In the rows, 128 means zero.
Group, then class
[152  97 102  84 144 129 140 116 112  83 129  90 133  69 113 140  83 155
 120 153 125 173 174 138 141 116 162 157 156 126 101 124  69 128 140 148
 144  79 139 150 137 124 133] | dalu/riraz
[144  79  96  89 169 122 138 124 104  98 144 110 126 103  73 128  59 155
 117 186 153 167 176 139 121  70 147 180 165 120  92 153  72 125 131  77
 146  59 153 141 143 151 137] | Vasu/nok
[144  83  98 111 153 131 133 124 108 106 136 119 123  93 103 126  80 153
 114 177 149 179 170 137 124  99 145 176 147 121  89 151  92 122 130  95
 136  76 145 145 142 155 125] | Vasu/nok
[129  90  98  58 168 125 124 121 112  81 136 120 131  83  34 134  51 137
 143 157 131 129 158 142 117 119 156 143 159 133 116 111  95 104 112 148
 135  96 132 140 146 114 157] | dalu/mam
[142  74  90  99 156 129 126 122 110 109 142 120 130 100  93 126  70 159
 111 168 155 159 172 131 124  78 139 164 159 123  99 150  87 123 129  85
 147  75 142 135 140 136 144] | Vasu/nok
[164  72 118  44 145 106 142 127 120  44 142  86 146  86 126 139 107 160
 120 170 118 179 206 144 149  50 155 176 181 117 119 143  36 120 157 113
 162  53 124 147 142 127 143] | dalu/mam
[144  96  88  40 147 117 120 119 106  62 133 117 137  68  77 137  73 147
 137 163 135 168 173 146 136  98 157 144 163 128 107 115  63 115 137 136
 151  72 134 147 141 116 137] | dalu/riraz
[139  86 104  91 160 146 123 119 108 108 145 111 125  90  80 129  61 137
 126 172 152 155 187 132 126  88 145 157 155 126  94 142  78 119 118 101
 138  93 138 137 145 137 148] | Vasu/Pode
[142 101  96  61 166 130 125 119 110  78 132 108 130  81  61 138  62 144
 140 158 133 155 157 144 121 129 157 148 156 136 113 119  84 111 128 142
 130  92 139 145 144 119 145] | dalu/riraz
[139  64  78  83 178 131 123 116 103  99 142 137 122 100  56 125  41 155
 134 176 155 160 177 140 113  96 144 162 154 119  99 144  91 110 117  92
 133  72 141 133 155 146 144] | Vasu/Pode
[151 116 123  73 120 125 126 125 122  81 142  95 138  86 156 141 141 142
 124 151 127 170 176 135 150  94 155 159 152 120 124 135  70 134 153 134
 146  90 125 149 129 119 116] | dalu/mam
[140  58  83  82 164 115 129 119 100 109 133 131 129  86  57 131  46 150
 119 178 155 157 188 139 121  90 147 164 158 121  83 142  84 109 117 105
 144  68 145 134 147 143 151] | Vasu/Pode
[131  84  82  50 186 133 116 122 113  73 130 118 126  79  42 130  31 148
 142 156 128 139 156 140 122 122 161 138 168 123 113 127  93 101 112 134
 124  92 139 146 155 115 157] | dalu/mam
[143  81 103  72 161 125 128 120 115  78 122 109 134  85  83 138  71 148
 130 158 126 155 164 141 127 120 152 144 160 126 109 126  83 110 124 114
 140  90 135 148 137 124 141] | dalu/mam
[148 107 115  57 148 124 124 128 119  88 128 112 134  91  94 137  96 130
 147 142 128 160 171 137 150 113 138 129 157 121 119 126  73 117 139 137
 133  88 129 145 136 112 140] | dalu/mam
[147  83  88  92 152 129 121 120 107 115 146 116 126  91 108 128  89 161
 120 164 148 161 186 132 136  79 145 171 156 111 103 150  83 124 120  97
 136  74 136 135 157 142 138] | Vasu/nok
[143  72  98  50 174 115 131 126 114  82 131 121 136 101  72 133  61 150
 143 162 117 149 166 150 116 104 150 141 167 125 118 126  87  95 102 152
 136  72 137 144 148 113 151] | dalu/mam
[135  67  70  98 182 141 119 117  97 136 133 157 118  90  32 122  19 150
 133 171 161 157 159 138 114 127 139 135 147 126  85 140 108 108  98 112
 124  81 154 130 155 145 146] | Vasu/nok

Group and class of each row
[126 148 111 129  97 123 158 113 109 103 133 113 153 128 156 136 125 106
 125 116 135 139 124 125 135 136 116 132 129 131 109 131 126 151 108 113
 127 132 140 130 121 113 120] | <20>/M
[129 148 127 130 110 137 133 115 118 112 125 122 138 128 152 128 133 122
 114 121 127 142 131 132 133 128 121 137 128 135 106 130 125 132 125 124
 132 125 137 133 125 117 122] | <20>/M
[143 150 123 124 105 117 161 116 126 112 139 107 161 137 154 142 127 117
 135 130 131 133 125 123 127 131 123 131 139 130 119 132 134 143 112 112
 142 124 150 128 120 107 131] | <20>/Q
[126 182 137 139 104 129 155 125 115  98 119 136 133 130 173 135 128 109
 114 117 135 149 131 124 127 139 115 131 128 131 112 121 106 140 121 127
 135 143 140 127 126 116 115] | <20>/M
[125 167 128 138  95 129 151 116  98 105 126 122 143 125 153 133 129 113
 112 109 127 143 129 131 131 136 110 135 125 129 104 128 123 144 115 122
 131 127 138 125 127 120 123] | <20>/M
[110 154 130 127 102 110 155 129 129  97 131 102 120 122 143 141 142 106
 120 107 133 134 115 127 112 121 131 131 124 127 117 124 120 131 118 111
 123 138 130 123 126 111 123] | <21>/Z
[122 166 129 134 102 120 162 116 109 105 132 119 135 119 150 135 137 117
 105 110 137 138 122 126 136 130 113 131 124 129 112 132 119 138 114 115
 135 131 139 126 131 118 124] | <20>/M
[125 119 127 116 121 116 146 145 122 120 128 132 110 125 129 127 136 113
 148 115 128 128 114 137 127 133 123 124 130 129 136 125 129 148 127 124
 123 142 108 127 124 106 121] | <21>/S
[128 180 137 134 101 124 155 113 110 106 133 120 133 121 149 133 129 115
 101 120 125 135 131 125 128 130 118 129 126 128 112 128 126 133 118 114
 125 132 137 125 122 116 129] | <20>/Q
[117 117 113 122 124 115 130 138 139  86 139 113 103 117 129 107 132 112
 142 129 125 120 126 133 139 116 132 126 118 126 130 121 139 125 119 114
 115 132 104 127 119 101 122] | <21>/S
[127 151 122 126 118 139 133 131 146 112 101 146 162 145 169 137 131 126
 151 140 137 153 127 122 126 142 119 145 133 127 120 120 105 138 128 138
 142 138 139 136 121 121 113] | <20>/M
[118 140 137 125 112 110 130 128 113 109 136 124  95 108 130 119 140 112
  99  99 120 132 125 135 123 125 119 124 119 132 131 124 131 134 123 111
 109 130 103 125 115 119 120] | <21>/S
[132 171 124 137 105 125 155 121 117  96 130 107 144 127 160 137 128 110
 110 124 126 136 128 129 141 127 122 125 126 127 105 134 122 135 107 114
 128 125 146 128 132 108 124] | <20>/M
[110 141 123 128 123 120 144 140 144 101 129 122 126 124 154 133 135 119
 135 128 137 130 129  84 134 121 128 131 125 130 129 118 118 126 123 119
 123 135 122 130 128 109 119] | <21>/Z
[130 154 110 128  95 131 152 114 118 101 133 109 152 130 166 132 128 111
 126 120 129 145 130 134 136 132 115 136 123 130 103 137 130 144 114 121
 130 127 143 132 117 110 128] | <20>/M
[125 179 129 137 106 130 161 118 120 101 126 114 148 130 167 140 126 115
 110 126 136 141 136 120 138 132 123 137 123 131 108 120 111 136 109 120
 137 134 152 129 129 117 128] | <20>/M
[143 171 134 138 113 127 144 121 118 112 125 123 129 128 150 130 123 119
 106 130 138 130 127 123 134 132 125 122 125 127 111 135 124 126 122 119
 137 124 144 131 127 122 126] | <20>/Q
[127 173 126 135  89 124 167 122 102  92 133 117 140 122 167 140 133 105
 110 113 132 137 125 129 136 133 110 133 127 134  98 133 115 140 115 117
 127 134 142 125 132 117 118] | <20>/M
[140 162 127 124  94 112 181 113  93 104 153  86 130 131 147 136 118  95
 113 111 127 126 118 130 138 126 123 116 134 132 104 134 141 155  99  99
 131 129 145 125 122 107 131] | <20>/Q
[140 154 113 126 104 129 159 122 129 103 125  96 171 151 173 134 126 112
 154 139 135 138 129 125 144 136 124 134 146 137 104 133 121 148 115 120
 140 133 155 134 126 103 116] | <20>/M
[132 167 130 153 109 124 138 109 125 116 135 116 128 116 153 129 132 122
  96 127 123 132 139 143 128 127 122 125 126 128 112 132 132 118 118 116
 127 119 137 128 118 116 128] | <20>/Q
[134 157 129 131 107 130 143 110 128 113 121 131 143 134 153 131 126 119
 125 127 122 140 130 128 128 140 119 133 130 132 121 123 120 132 123 126
 136 129 139 132 121 114 120] | <20>/Q
[151 169 114 129 110 129 169 125 138  99 133 114 177 154 174 145 129 111
 153 152 142 134 130 123 143 138 130 132 137 130 100 137 123 149 115 118
 145 134 163 135 126  97 122] | <20>/M
[147 153 119 126 126 131 140 124 153 112 130 120 160 139 162 138 121 122
 151 159 135 127 139 125 132 134 133 128 129 127 112 132 128 119 115 122
 126 125 146 132 123 109 129] | <20>/Q
[147 167 131 129  97 110 173 114 105 107 132  99 143 143 144 139 130 107
 116 104 132 130 119 123 135 137 126 130 139 125 109 139 132 149 111 108
 139 123 158 123 130 109 126] | <20>/Q
[108 121 123 119 116 113 151 138 149 122 124 109 125 137 134 145 140 116
 150 121 135 135 116 127 139 122 132 132 128 130 132 123 126 146 123 116
 127 137 127 124 135 109 124] | <21>/Z
[119 128 133 118 105 108 141 128 109 106 143 102  92 111 123 131 139 105
 105  99 121 130 122 137 135 127 126 123 125 125 129 125 143 139 111 105
 114 136 104 123 117 114 118] | <21>/S
[133 127 120 121 102 117 155 111 109 122 135 112 147 130 139 137 117 114
 137 115 123 137 117 133 131 130 121 133 135 130 111 133 138 152 116 118
 133 128 132 131 119 115 128] | <20>/M
[111 146 136 125 108 112 146 129 121  99 139 111 102 120 139 131 141 105
 108 104 123 134 125 132 129 127 123 124 123 122 124 124 133 131 117 110
 111 135  91 126 116 111 122] | <21>/S
[120 182 118 138 111 138 135 112 152  87 129 126 140 119 186 131 131 122
 113 140 132 144 140 122 136 127 124 137 121 124 110 121 114 104 121 123
 131 130 138 135 115 104 121] | <20>/M
[118 198 122 137 120 127 132 124 160  77 133 113 133 107 187 143 124 125
  92 152 137 132 152 117 139 114 132 130 110 124 102 122 119  83 121 133
 121 125 141 137 113 109 132] | <20>/M

Group, then class
[131 129 144 206 132 117 123 147 162 126 148 121  82 118 125 147 137 118
 114 132 128 139  98 118  94 146 128 136 132 138 128 127 191 126 117 112
 140 165 116 132 117  97 125] | Bevez/Tezip
[130 123 139 177 139 136 114 147 151 121 127 124  85 117 114 136 134 116
 128 142 126 147  67 117 124 158 113 131 136 137 124 134 220 139 128 122
 143 161 106 134 111 100 110] | nevi/los
[136 126 143 220 134 140  93 149 152 125 124 122 115 123 153 140 142 138
 113 115 127 142 111 114  90 148 127 141 133 142 127 133 187 129 117 105
 129 151 118 134 129 112 125] | Bevez/lodis
[133 128 150 165 122 130 108 146 186 127 153 132 103 120 153 151 125 134
 120 133 120 124  36 121 142 119 127 115 122 140 126 118 157 120 107 133
 124 136 118 125  97 122 137] | Bevez/lodis
[136 134 142 163 137 138 118 127 132 128 126 134 107 125 165 127 130 141
 130 129 128 132  74 121 140 148 113 119 134 137 127 128 194 131 131 134
 137 137 115 129 116 126 134] | nevi/vol
[136 127 144 189 132 132 122 137 163 133 138 123 104 110 118 121 129 120
 118 134 130 132 111 118  95 139 124 130 131 136 130 132 184 140 111 118
 133 150 114 119 122  97 118] | Bevez/timul
[136 130 143 184 129 122 130 127 157 129 145 127  95 121 140 128 128 134
 119 132 127 126 112 119  99 147 121 137 128 138 129 130 176 128 113 121
 134 145 117 131 121 102 130] | Bevez/timul
[133 127 138 151 132 137 108 137 144 125 128 127 115 122 139 138 133 131
 117 119 128 136 114 114 113 135 121 132 129 137 130 130 146 128 118 119
 130 137 121 130 127 126 126] | Bevez/timul
[140 124 134 159 128 121 121 136 148 125 130 126 104 120  99 130 132 117
 126 121 133 138 103 122 126 141 116 129 130 125 127 140 174 141 120 116
 137 151 116 134 123 106 107] | Bevez/timul
[139 133 139 175 134 125 116 133 141 129 134 125  99 120 136 132 138 130
 112 114 132 142 143 116  90 150 121 141 126 138 129 135 162 130 120 112
 136 149 121 134 135 107 121] | Bevez/timul
[139 126 139 128 132 125 108 136 152 124 127 132  88 122 108 150 135 110
 130 119 137 141  88 115 127 159 117 135 137 134 130 142 186 145 124 126
 145 152 104 131 120 112 111] | Bevez/lodis
[143 129 132 176 132 122 119 128 144 127 130 126 105 124 118 130 133 122
 122 124 132 137 135 121 103 150 121 137 133 135 128 137 169 137 119 110
 138 147 114 132 132 108 118] | Bevez/timul

Group and class of each row
[146 133 137 119 114 174 111 127 122 126 118 126 118 143 116 148 126 110
 118 127 132 130 125 114 147 124 135 118 132 145 136 144 130 113 114 122
  98  99 131 141 135 142 144] | Folo/robof
[137 121 141 120 122 174 108 129 115 118 118 147 128 135 134 133 116 108
 123 126 117 120 138 116 152 135 140 128 139 143 133 150 121 130 108 120
  86 117 133 123 127 145 133] | luk/garom
[161 106 112 118 126 121 120 133 110 120 128  93 117 171 150 145 130 106
 125 127 137 120 115  96 130 140 134 124 128 131 115 126 136 143 121 138
  76 121 129 145 150 125 138] | Nelop/Kob
[134 125 129 120 121 157 109 125 121 124 115 134 139 134 145 132 121 119
 122 132 122 123 129 121 142 145 132 129 136 143 130 135 123 127 111 132
 101 126 133 119 133 130 124] | luk/garom
[155 119 126 120 130 120 117 133 118 121 130 107 139 156 152 141 126 114
 126 121 118 121 117  91 132 137 138 126 137 136 114 127 119 137 113 122
  91 132 138 141 149 119 139] | Nelop/pide
[162 124 137 113 134 144 119 127 118 126 131 103 138 160 148 135 126 109
 127 115 112 119 108  88 141 134 145 128 128 134 118 141 127 129 117 124
  96 121 139 154 156 120 136] | Nelop/pide
[145 140 146 124 121 155 117 123 125 126 123 126 138 143 133 141 126 123
 123 124 118 126 119 110 150 135 144 121 134 148 129 146 120 110 120 128
 108 108 135 144 141 137 132] | Folo/Tif
[138 140 144 124 117 173 115 122 131 125 118 143 126 126 118 144 127 123
 125 129 132 131 127 123 147 128 133 121 129 139 138 146 128 110 109 123
 113 104 132 139 128 135 133] | Folo/robof
[144 134 135 123 136 158 119 127 127 133 120 130 124 133 121 135 123 117
 121 130 131 129 122 121 142 124 134 116 129 136 138 137 130 116 118 129
 113 114 132 139 138 140 131] | Folo/robof
[159 114 120 122 130 131 122 125 108 123 129 114 119 159 144 132 130 115
 131 128 131 124 120 102 134 143 126 128 125 126 120 137 133 141 124 136
  75 121 131 146 146 116 136] | Nelop/Kob
[144 133 136 121 121 155 114 124 124 132 122 120 132 133 133 152 126 126
 116 127 124 130 122 111 145 135 141 122 132 140 130 142 125 116 117 126
 105 105 134 144 136 138 131] | Folo/Tif
[145 131 145 121 119 165 116 126 126 124 121 131 133 133 124 149 125 123
 121 126 124 128 123 114 151 137 140 119 139 141 133 151 125 117 110 117
 100 107 137 145 135 136 129] | Folo/robof
[147 117 126 118 127 127 128 131 108 123 122 112 125 151 145 138 129 115
 121 126 127 127 122 104 134 144 131 126 131 131 121 130 129 132 118 129
  99 128 128 139 148 130 136] | Nelop/Kob
[137 134 132 123 125 160 113 119 116 133 130 124 129 142 136 142 129 137
 126 127 124 124 137 119 141 141 142 121 133 133 130 151 124 122 130 132
  87  98 131 131 131 141 137] | vadib/Teteg
[144 123 134 127 120 172 109 121 113 126 128 127 108 150 126 142 130 124
 129 130 131 123 135 121 140 133 134 125 133 128 132 155 128 134 126 133
  78 101 131 133 125 141 133] | vadib/nime
[167 112 120 113 133 134 114 126 114 125 138  96 125 172 150 140 128 107
 130 116 126 123 107  90 140 133 135 129 108 134 116 134 130 130 124 132
  78 120 138 142 151 115 137] | Nelop/pide
[142 113 129 110 133 173 101 118 127 120 123 133 145 150 150 121 119 106
 132 117 121 113 137 115 146 144 135 137 130 149 130 137 126 139 107 130
  80 133 134 124 138 120 140] | luk/feka
[150 120 120 116 135 133 118 124 121 125 131 102 135 159 148 143 121 116
 125 120 120 125 116 102 139 147 141 126 128 135 124 131 123 129 116 133
  94 122 135 146 155 119 131] | Nelop/pide
[137 122 130 109 137 182  96 119 118 121 116 144 150 138 148 119 118 113
 130 119 114 115 147 123 150 145 136 134 134 147 132 149 121 132 114 134
  81 130 136 115 127 126 136] | luk/feka
[148 146 148 124 126 151 123 121 122 122 129 123 148 138 134 143 126 131
 121 123 116 132 119 106 153 139 138 122 135 146 130 151 117 109 125 118
  93 106 141 144 138 133 135] | Folo/Tif
[146 121 133 127 117 169 110 129 111 126 130 128 111 148 125 138 129 124
 133 121 133 134 139 114 149 130 131 123 128 135 132 153 130 136 128 135
  71 102 128 132 127 141 132] | vadib/nime
[144 136 140 121 122 153 118 130 116 131 128 117 121 148 128 152 130 126
 127 125 123 125 124 107 145 131 146 116 134 134 126 153 123 120 125 122
  90  92 132 143 141 141 132] | Folo/Tif
[135 107 118 121 128 160 107 126 120 116 124 129 122 139 140 126 121 111
 125 126 127 119 145 119 139 139 132 132 134 135 129 138 128 155 117 126
  79 121 131 116 130 134 135] | luk/feka
[147 142 147 145 115 174 119 121 126 125 126 132 120 133 124 148 148 126
 124 131 127 127 124 114 145 133 131 122 131 139 134 147 130 113 120 118
  99 105 132 148 132 136 130] | Folo/robof
[147 119 131 124 126 167 114 118 108 128 133 124 117 159 134 145 130 133
 130 127 130 119 135 107 150 136 135 122 128 134 128 156 122 128 132 135
  60  91 139 133 135 138 133] | vadib/nime
[148 138 147 121 117 172 112 127 132 125 119 123 132 138 128 148 117 112
 123 125 125 127 115 108 145 126 136 123 133 144 131 144 126 113 109 118
 109 110 132 153 136 128 136] | Folo/robof
[151 118 122 115 129 119 115 133 113 122 125 115 134 152 147 132 125 107
 128 121 122 123 117 103 137 144 122 123 128 132 121 134 132 130 120 137
  91 131 136 134 147 121 137] | Nelop/Kob
[147 113 128 112 132 172 101 122 107 121 122 134 133 150 142 123 116 104
 129 122 121 115 137 115 148 140 132 133 128 138 128 148 125 142 112 133
  71 130 135 123 137 122 139] | luk/feka
[137 108 123 116 135 157 107 119 124 122 131 126 137 146 157 127 121 120
 131 118 122 115 143 112 134 148 126 136 136 141 124 144 122 149 115 131
  70 129 134 125 136 126 133] | luk/feka
[157 117 129 125 126 120 127 129 109 121 126 114 122 155 140 142 128 118
 125 130 128 125 120 108 133 146 126 129 129 128 117 131 129 136 119 133
  86 124 131 135 146 130 134] | Nelop/Kob
[150 114 130 118 131 168 103 121 113 117 120 131 126 148 143 126 125 107
 128 123 125 114 138 118 145 142 126 128 130 136 131 146 130 138 112 138
  75 118 137 127 140 121 136] | luk/feka

Group, then class
[135 133 128 139 137 122 118 139 133 114 118 116 125 133 132 128 112 105
 101 129 129 111 175 122 107 127 113 117 123 132 126 133 109 137 125 133
 140 136 136 121 131 131 132] | U/tafo
[133 150 128 136 131 131 127 134 145 126 139 126 130 127 140 122 120 122
 119 132 129 112 143 129 108 125 125 135 139 123 113 139 122 119 126 144
 125 134 131 121 135 113 171] | L/gem
[130 121 133 132 141 128 116 148 129 118 129 123 125 129 143 121 114 111
 116 131 130 112 162 127 107 124 119 126 121 138 130 139 116 131 123 133
 133 133 134 122 121 121 105] | C/foz
[135  98 125 125 131 116 110 145 112 105 105 123 124 121 122 132 117 117
 138 127 125 139 164 117 125 127 116 122 114 137 137 127 124 139 131 119
 134 127 127 134 128 130  80] | C/valer
[131 131 121 138 142 126 126 132 143 122 137 123 125 132 138 122 116 106
 106 131 129 106 161 127 110 124 121 122 126 133 126 134 122 133 119 134
 139 140 133 110 125 130 126] | L/gemo
[128 109 129 127 133 125 115 142 131 115 126 114 127 124 141 123 119 116
 122 130 130 104 162 118 110 128 121 121 126 137 130 134 113 133 128 129
 136 130 135 127 115 131  98] | C/Buzi
[142 129 115 150 128 114 110 144 102 110 117 120 123 128 131 121 115 114
  90 131 128 117 157 132 118 123 122 126 122 126 117 138 121 139 121 130
 134 141 129 128 135 117 151] | U/Goro
[130  96 111 123 138 123 114 132 160 100 148 113 123 127 142 123 118  96
 132 133 129  89 183 112  93 116 121 134 129 132 126 137 127 140 128 129
 147 144 131 103 108 143  86] | U/tafo
[132 129 126 125 129 121 119 136 126 115 115 124 127 123 119 135 125 119
 135 130 128 131 164 120 113 125 116 122 127 134 122 131 124 132 132 127
 132 128 128 132 134 127 117] | U/tafo
[133 120 134 122 139 122 120 140 116 120 108 128 133 123 118 136 116 110
 134 130 124 148 166 122 125 124 113 121 117 136 133 128 125 142 124 124
 135 128 126 133 136 125  92] | C/Buzi
[133 121 124 130 133 122 120 134 140 113 127 119 125 127 136 129 119 112
 124 129 129 112 166 120 109 120 119 122 130 131 128 133 120 137 127 129
 139 137 133 123 123 133 112] | U/tafo
[134 154 126 139 132 128 124 130 148 125 133 122 128 143 139 124 119 112
 112 131 129 108 162 130 102 122 118 127 137 130 112 139 115 126 122 144
 134 136 133 116 136 119 161] | L/gemo
[144 141 115 155 138 115 113 144 116 113 127 125 121 132 138 121 110 105
  87 130 127 108 161 135 109 119 120 130 122 129 114 143 123 133 114 139
 133 143 131 122 141 109 167] | L/Mefa
[134 122 121 134 130 121 113 139 128 107 123 120 126 126 128 126 114 112
 118 130 130 114 162 122 110 127 119 125 123 129 125 134 122 132 124 129
 135 136 130 123 127 130 124] | U/Goro
